Here is a tiny trained network, its code and every weight. The questions are about switching its units off for an input and a class, where a switched-off unit gives its printed mean instead of its output.

import numpy as np


def w(rows, s, z=0):
    codes = np.array(rows[::2]) - 128.0
    scale = np.full(codes.shape[1], s)
    scale[-1] = z or s
    return codes * scale


def norm(h):
    return h / np.sqrt((h * h).mean(-1, keepdims=True) + 1e-5)


def f(y):
    return y / 2 * (1 + np.tanh(0.7978845608 * (y + 0.044715 * y**3)))


def log_softmax(a):
    a = a - a.max(-1, keepdims=True)
    return a - np.log(np.exp(a).sum(-1, keepdims=True))


def net(x, mask):
    res = np.array(x, float).reshape(1, 5) / 4 @ E
    u = 0
    for l in range(4):
        y = f(norm(res) @ A[l][:, :-1].T + A[l][:, -1])
        res = res + np.where(mask[u : u + 3], y, B[l][:, -1]) @ B[l][:, :-1]
        u += 3
    return log_softmax(norm(res)[-1] @ U[:, :-1].T + U[:, -1])


A, B = {}, {}
E = w([
[218,39,251,135,164,191,129],'x0',
[78,160,114,193,76,147,106],'x1',
[107,172,203,151,38,43,89],'x2',
[79,75,104,106,163,87,111],'x3',
[185,147,42,179,243,254,54],'x4',
],0.0052)
A[0] = w([
[197,115,254,160,137,144,76,5],'0.n0',
[145,112,32,70,81,159,187,21],'0.n1',
[230,156,145,90,106,199,218,23],'0.n2',
],0.0091,0.0013)
B[0] = w([
[166,25,255,232,200,120,61,255],'0.n0',
[106,129,181,145,249,74,173,170],'0.n1',
[98,139,252,94,180,214,143,205],'0.n2',
],0.0069,0.0053)
A[1] = w([
[181,34,22,91,201,206,58,143],'1.n0',
[255,48,77,56,157,144,151,5],'1.n1',
[118,217,43,182,170,205,116,162],'1.n2',
],0.0088,0.0021)
B[1] = w([
[35,122,127,9,89,182,116,254],'1.n0',
[23,101,215,147,48,254,101,159],'1.n1',
[139,88,59,207,155,78,31,237],'1.n2',
],0.0072,0.0063)
A[2] = w([
[248,155,176,113,171,232,208,110],'2.n0',
[101,217,147,53,47,82,185,2],'2.n1',
[143,113,48,98,207,194,103,52],'2.n2',
],0.012,0.0017)
B[2] = w([
[166,4,146,156,185,72,124,254],'2.n0',
[151,76,70,35,110,116,183,223],'2.n1',
[161,189,133,69,156,129,111,255],'2.n2',
],0.014,0.0056)
A[3] = w([
[149,183,172,183,11,20,104,164],'3.n0',
[157,212,51,225,158,74,206,81],'3.n1',
[186,150,132,74,208,166,155,3],'3.n2',
],0.011,0.0022)
B[3] = w([
[202,150,52,133,29,252,176,224],'3.n0',
[2,129,225,174,103,89,191,193],'3.n1',
[147,149,83,248,96,122,10,252],'3.n2',
],0.0091,0.0028)
U = w([
[42,217,158,157,196,51,204,96],'0',
[185,219,175,102,150,131,188,1],'1',
[93,131,171,42,101,232,144,130],'2',
[165,111,36,1,99,62,254,151],'3',
[118,213,52,86,207,177,14,169],'4',
[254,132,164,163,43,202,183,77],'5',
[207,25,246,161,223,172,101,170],'6',
[114,195,39,218,28,148,128,103],'7',
],0.0087,0.0076)

Each question gives the input, the list of numbers given to net, and the class t.
The units are the neurons (one row each of A and B). Each row of codes is followed by its name. A weight is (code - 128) times the scale printed after its matrix; where a second scale follows, it is the last column's (A, B and U).
mask holds one flag per neuron, layer by layer. A switched-off neuron (its flag False) gives its mean, the last column of its row in B, instead of its output. The means were averaged over made-up inputs and are rounded, as every weight is.
A unit's drop is (log p(t) with every unit on - log p(t) with that unit switched off) / (log p(t) with every unit on - log p(t) with every unit switched off).
The circuit of an input: a set's keep is (log p(t) with only the set's units on - log p(t) with every unit switched off) / (log p(t) with every unit on - log p(t) with every unit switched off). Starting from all 12 units, units are removed one at a time, each time the one whose removal leaves the highest keep (on an exact tie, the one counted first), for as long as the keep stays at least 0.8.
circuit, biggest first: the units of the circuit, biggest drop first
k most important neurons: the k neurons with the biggest drops, biggest first
k most important neurons of layer l: the k neurons of layer l with the biggest drops, biggest first
input [-8,-3,8,-8,3], class 7: 4 most important neurons : [1.n2; 1.n0; 3.n0; 3.n1]
input [-5,2,7,8,-1], class 3: circuit, biggest first : [2.n1; 0.n0]
input [2,-7,-3,4,8], class 4: most important neuron of layer 1 : [1.n2]
input [-8,3,4,6,3], class 7: 2 most important neurons : [3.n0; 1.n0]
input [4,2,6,-4,-2], class 5: 2 most important neurons : [3.n0; 0.n2]
input [-3,0,8,3,2], class 3: circuit, biggest first : [0.n0; 2.n1]
input [-7,7,-2,-2,-2], class 7: circuit, biggest first : [2.n0; 2.n2]
input [7,0,-6,6,8], class 4: circuit, biggest first : [2.n2; 3.n2]
input [4,3,1,5,-6], class 5: circuit, biggest first : [1.n0; 3.n0; 2.n0]
input [0,-3,7,-3,-5], class 3: 2 most important neurons : [2.n1; 1.n2]
input [1,-4,4,8,-1], class 3: 2 most important neurons : [0.n0; 3.n2]
input [-5,5,5,-8,7], class 7: 2 most important neurons of layer 3 : [3.n1; 3.n0]
input [4,6,5,-5,-1], class 5: 3 most important neurons : [3.n0; 0.n2; 0.n1]
input [-6,8,4,1,6], class 7: most important neuron of layer 0 : [0.n2]
input [2,7,-3,5,-7], class 3: 2 most important neurons : [0.n0; 2.n1]
input [-3,-3,5,5,-1], class 3: 2 most important neurons : [0.n0; 2.n1]
input [-8,8,5,-1,8], class 7: 2 most important neurons : [3.n1; 1.n0]
input [-7,0,-2,3,0], class 0: 2 most important neurons : [3.n1; 1.n0]
input [-4,2,7,-3,3], class 7: 2 most important neurons of layer 3 : [3.n0; 3.n1]
input [-7,3,-4,8,0], class 0: 2 most important neurons of layer 1 : [1.n0; 1.n1]
input [0,7,4,-7,-6], class 3: most important neuron of layer 1 : [1.n2]
input [7,6,-2,6,-7], class 5: 3 most important neurons : [2.n0; 3.n0; 0.n2]
